Below are the code and all the weights of a small trained network. Each question names an input and a target symbol and asks about switching units off, where a switched-off unit gives its printed mean instead of its output.

import numpy as np


def w(rows, s, z=0):
    codes = np.array(rows[::2]) - 128.0
    scale = np.full(codes.shape[1], s)
    scale[-1] = z or s
    return codes * scale


def f(y):
    return np.maximum(y, 0)


def softmax(a):
    e = np.exp(a - a.max(-1, keepdims=True))
    return e / e.sum(-1, keepdims=True)


def log_softmax(a):
    a = a - a.max(-1, keepdims=True)
    return a - np.log(np.exp(a).sum(-1, keepdims=True))


def net(x, mask):
    ids = ['ΔΠΦβεμτ'.index(c) for c in x.split()]
    T = len(ids)
    res = E[ids] + P[:T]
    u = 0
    for l in range(2):
        q, k, v = (res @ M[l].T for M in (Q, K, V))
        z = softmax(np.where(np.tri(T) > 0, q @ k.T / 2**0.5, -1e9)) @ v
        res = res + np.where(mask[u], z, O[l][:, -1]) @ O[l][:, :-1]
        u += 1
        y = f(res @ A[l][:, :-1].T + A[l][:, -1])
        res = res + np.where(mask[u : u + 12], y, B[l][:, -1]) @ B[l][:, :-1]
        u += 12
    return log_softmax(res[-1] @ U[:, :-1].T + U[:, -1])


Q, K, V, O, A, B = {}, {}, {}, {}, {}, {}
E = w([
[130,129,71,129,92,165,90,143,158,166],'Δ',
[152,148,83,164,90,105,186,138,162,65],'Π',
[186,163,114,171,64,101,161,155,166,97],'Φ',
[75,97,30,132,126,104,215,97,136,82],'β',
[199,138,126,149,37,153,105,164,140,182],'ε',
[74,131,210,171,174,174,114,107,177,96],'μ',
[116,93,2,129,109,132,144,114,124,170],'τ',
],0.0098)
P = w([
[154,213,70,117,254,181,132,76,136,134],'0',
[150,75,161,159,60,95,168,128,182,173],'1',
[126,68,142,175,50,134,176,159,162,136],'2',
[117,70,130,171,46,146,169,172,151,109],'3',
[104,79,124,166,41,144,151,183,156,101],'4',
[93,86,115,166,38,139,137,186,161,84],'5',
[81,103,114,164,32,130,129,186,164,86],'6',
[68,108,109,154,37,120,126,185,166,77],'7',
[57,111,105,150,41,120,112,181,171,81],'8',
[37,123,90,140,50,108,112,188,176,94],'9',
],0.0059)
Q[0] = w([
[36,112,70,203,24,169,95,183,255,85],'L0H1',
[88,82,122,203,92,189,134,133,201,101],'L0H1',
],0.0072)
K[0] = w([
[145,205,152,139,254,203,88,109,159,133],'L0H1',
[130,173,149,118,226,188,150,69,123,96],'L0H1',
],0.0067)
V[0] = w([
[192,114,182,142,62,139,78,195,132,165],'L0H1',
[203,153,2,116,105,124,136,123,102,183],'L0H1',
],0.0084)
O[0] = w([
[139,195,177,128,145,175,143,217,95,145,3],'L0H1',
[117,111,154,1,114,167,200,125,219,143,184],'L0H1',
],0.0097,0.0032)
A[0] = w([
[226,242,153,106,143,139,178,166,130,150,123],'L0N1',
[106,169,209,195,151,146,56,190,30,131,137],'L0N2',
[117,81,211,145,107,111,73,90,144,118,183],'L0N3',
[144,127,77,151,122,121,76,116,83,182,174],'L0N4',
[97,106,163,93,224,174,106,88,139,141,133],'L0N5',
[128,205,64,150,173,126,88,165,45,96,176],'L0N6',
[148,143,77,99,76,131,182,140,158,127,240],'L0N7',
[123,167,156,157,126,170,139,182,149,140,252],'L0N8',
[178,207,157,92,153,175,167,137,153,145,208],'L0N9',
[111,201,105,116,254,166,68,91,114,134,130],'L0N10',
[178,176,151,75,179,150,135,142,152,181,112],'L0N11',
[63,93,207,48,88,183,178,182,180,121,118],'L0N12',
],0.0071,0.0023)
B[0] = w([
[162,180,163,107,150,144,4,196,161,91,145],'L0N1',
[57,195,120,92,165,157,71,30,167,104,158],'L0N2',
[104,140,109,200,137,130,166,81,170,113,169],'L0N3',
[146,89,164,201,123,148,153,144,120,146,168],'L0N4',
[134,106,134,128,123,146,185,92,179,189,143],'L0N5',
[171,154,124,42,96,136,121,123,81,210,156],'L0N6',
[111,77,88,117,88,128,128,158,201,97,254],'L0N7',
[91,148,172,113,132,172,145,144,155,88,171],'L0N8',
[140,126,151,169,145,166,80,171,202,105,163],'L0N9',
[175,109,138,87,104,152,171,113,128,254,137],'L0N10',
[125,160,145,201,145,164,70,163,118,146,146],'L0N11',
[248,128,136,88,166,131,149,80,217,184,245],'L0N12',
],0.007,0.0072)
Q[1] = w([
[104,71,88,171,70,147,124,112,214,99],'L1H1',
[170,59,107,106,116,122,126,91,251,140],'L1H1',
],0.011)
K[1] = w([
[101,144,120,123,206,157,96,93,181,114],'L1H1',
[95,145,205,145,254,153,152,23,185,118],'L1H1',
],0.0083)
V[1] = w([
[151,185,190,165,159,143,86,180,139,92],'L1H1',
[180,158,158,76,159,169,110,131,121,254],'L1H1',
],0.0077)
O[1] = w([
[133,195,61,63,20,150,160,21,139,134,106],'L1H1',
[70,253,73,204,127,173,189,174,67,174,253],'L1H1',
],0.0068,0.0054)
A[1] = w([
[147,110,116,86,106,115,110,101,158,110,252],'L1N1',
[134,91,166,134,172,80,81,160,101,105,4],'L1N2',
[82,138,130,141,96,130,61,106,102,81,145],'L1N3',
[158,108,153,58,131,146,152,124,170,134,134],'L1N4',
[177,127,118,2,110,111,136,107,146,133,88],'L1N5',
[156,134,159,103,133,133,140,82,136,150,84],'L1N6',
[91,103,142,161,163,130,107,188,128,115,138],'L1N7',
[178,102,146,108,156,93,68,79,136,123,180],'L1N8',
[158,107,137,155,161,90,98,125,104,124,88],'L1N9',
[135,81,140,110,153,125,134,140,153,119,195],'L1N10',
[98,178,131,161,165,123,121,180,46,127,58],'L1N11',
[109,173,116,113,101,141,132,105,104,137,9],'L1N12',
],0.011,0.0037)
B[1] = w([
[60,107,191,106,65,227,143,136,151,129,236],'L1N1',
[203,177,118,47,141,116,161,3,198,226,144],'L1N2',
[153,169,103,34,155,87,28,121,104,84,174],'L1N3',
[101,186,49,186,104,72,104,104,71,104,254],'L1N4',
[156,103,135,81,213,54,17,185,101,72,206],'L1N5',
[127,146,126,176,166,86,158,119,143,202,148],'L1N6',
[162,145,158,68,225,71,101,183,133,171,174],'L1N7',
[157,114,120,163,60,191,199,128,50,80,173],'L1N8',
[178,82,81,143,131,114,165,20,173,175,151],'L1N9',
[142,187,161,136,132,146,136,181,34,116,213],'L1N10',
[72,27,231,5,34,250,134,80,197,103,150],'L1N11',
[170,173,189,122,195,86,145,185,51,138,164],'L1N12',
],0.0065,0.0095)
U = w([
[92,108,126,209,48,180,231,93,181,155,252],'Δ',
[107,92,148,111,92,196,109,189,58,65,164],'Π',
[77,115,134,2,127,121,20,90,201,129,99],'Φ',
[213,107,155,62,165,113,155,94,138,153,38],'β',
[146,199,138,110,136,100,151,126,41,136,53],'ε',
[172,138,47,228,163,37,68,81,91,120,87],'μ',
[113,123,156,162,226,65,113,209,113,142,122],'τ',
],0.0069,0.0031)

Each question gives the input, a string of symbols that net reads in full, and the target symbol t.
The units are the heads (2 rows each of Q, K, V and O) and the neurons (one row each of A and B). Each row of codes is followed by its name. A weight is (code - 128) times the scale printed after its matrix; where a second scale follows, it is the last column's (O, A, B and U).
mask holds one flag per unit, layer by layer, with each layer's heads first. A switched-off unit (its flag False) gives its mean, the last column of its rows in O or B, instead of its output. The means were averaged over made-up inputs and are rounded, as every weight is.
A unit's drop is (log p(t) with every unit on - log p(t) with that unit switched off) / (log p(t) with every unit on - log p(t) with every unit switched off).
The circuit of an input: a set's keep is (log p(t) with only the set's units on - log p(t) with every unit switched off) / (log p(t) with every unit on - log p(t) with every unit switched off). Starting from the 12 units with the biggest drops (on a tie, the unit counted first), units are removed one at a time, each time the one whose removal leaves the highest keep (on an exact tie, the one counted first), for as long as the keep stays at least 0.8.
units of the circuit, in order: the units of the circuit, biggest drop first
k most important neurons: the k neurons with the biggest drops, biggest first
k most important neurons of layer l: the k neurons of layer l with the biggest drops, biggest first
input τ τ β μ Φ ε μ, target τ: units of the circuit, in order	L0H1; L1H1
input μ τ ε ε Δ μ τ, target μ: 3 most important neurons	L0N12; L0N10; L1N1
input ε β Φ Δ τ μ β μ, target ε: 4 most important neurons of layer 0	L0N12; L0N1; L0N9; L0N7
input τ μ τ Φ τ μ Δ τ Δ, target τ: most important neuron of layer 1	L1N7
input ε β τ Δ Δ ε, target ε: 2 most important neurons	L1N12; L0N1
input β μ μ, target β: 2 most important neurons	L0N12; L1N2
input β Δ τ Δ ε, target β: units of the circuit, in order	L1H1; L1N2; L0H1; L1N8
input ε ε Π, target ε: units of the circuit, in order	L0H1; L1H1; L1N12; L0N1
input Π Φ Δ Δ Φ Φ ε β τ ε, target Π: 2 most important neurons	L1N8; L1N1
input Δ μ μ μ Π τ μ μ, target Φ: 3 most important neurons of layer 1	L1N3; L1N4; L1N10
input Δ β Δ τ Π μ, target Δ: units of the circuit, in order	L1N5; L1N3
input Φ Φ τ ε β Δ, target Φ: 2 most important neurons of layer 1	L1N5; L1N1
input ε ε Φ, target ε: units of the circuit, in order	L0H1; L1H1; L0N1; L1N12
input τ μ ε Φ β Φ μ Δ τ, target τ: units of the circuit, in order	L0H1; L1H1; L1N7
input β Δ Φ, target β: 2 most important neurons	L1N2; L1N7
input μ ε β μ τ Φ, target μ: 2 most important neurons of layer 0	L0N12; L0N10
input β μ μ β μ μ Δ τ Δ Φ, target β: units of the circuit, in order	L0H1; L1H1; L1N2
input μ Δ μ τ, target μ: units of the circuit, in order	L0H1
input τ β β Π ε, target τ: units of the circuit, in order	L1H1; L1N7; L0H1
input β τ μ ε Π μ Π ε, target β: 2 most important neurons	L1N2; L0N12
input Φ ε Π Δ Π μ Δ Δ μ, target Φ: units of the circuit, in order	L0H1; L0N2; L1H1
input β Δ Π μ Δ Π Δ Φ β μ, target β: units of the circuit, in order	L0H1; L1H1; L1N2; L1N8
input μ Π Φ β μ, target μ: units of the circuit, in order	L0H1
input ε ε τ μ ε, target Φ: 2 most important neurons	L0N2; L0N3
input μ Δ Δ ε β Δ Δ μ ε ε, target μ: 2 most important neurons	L0N12; L0N10
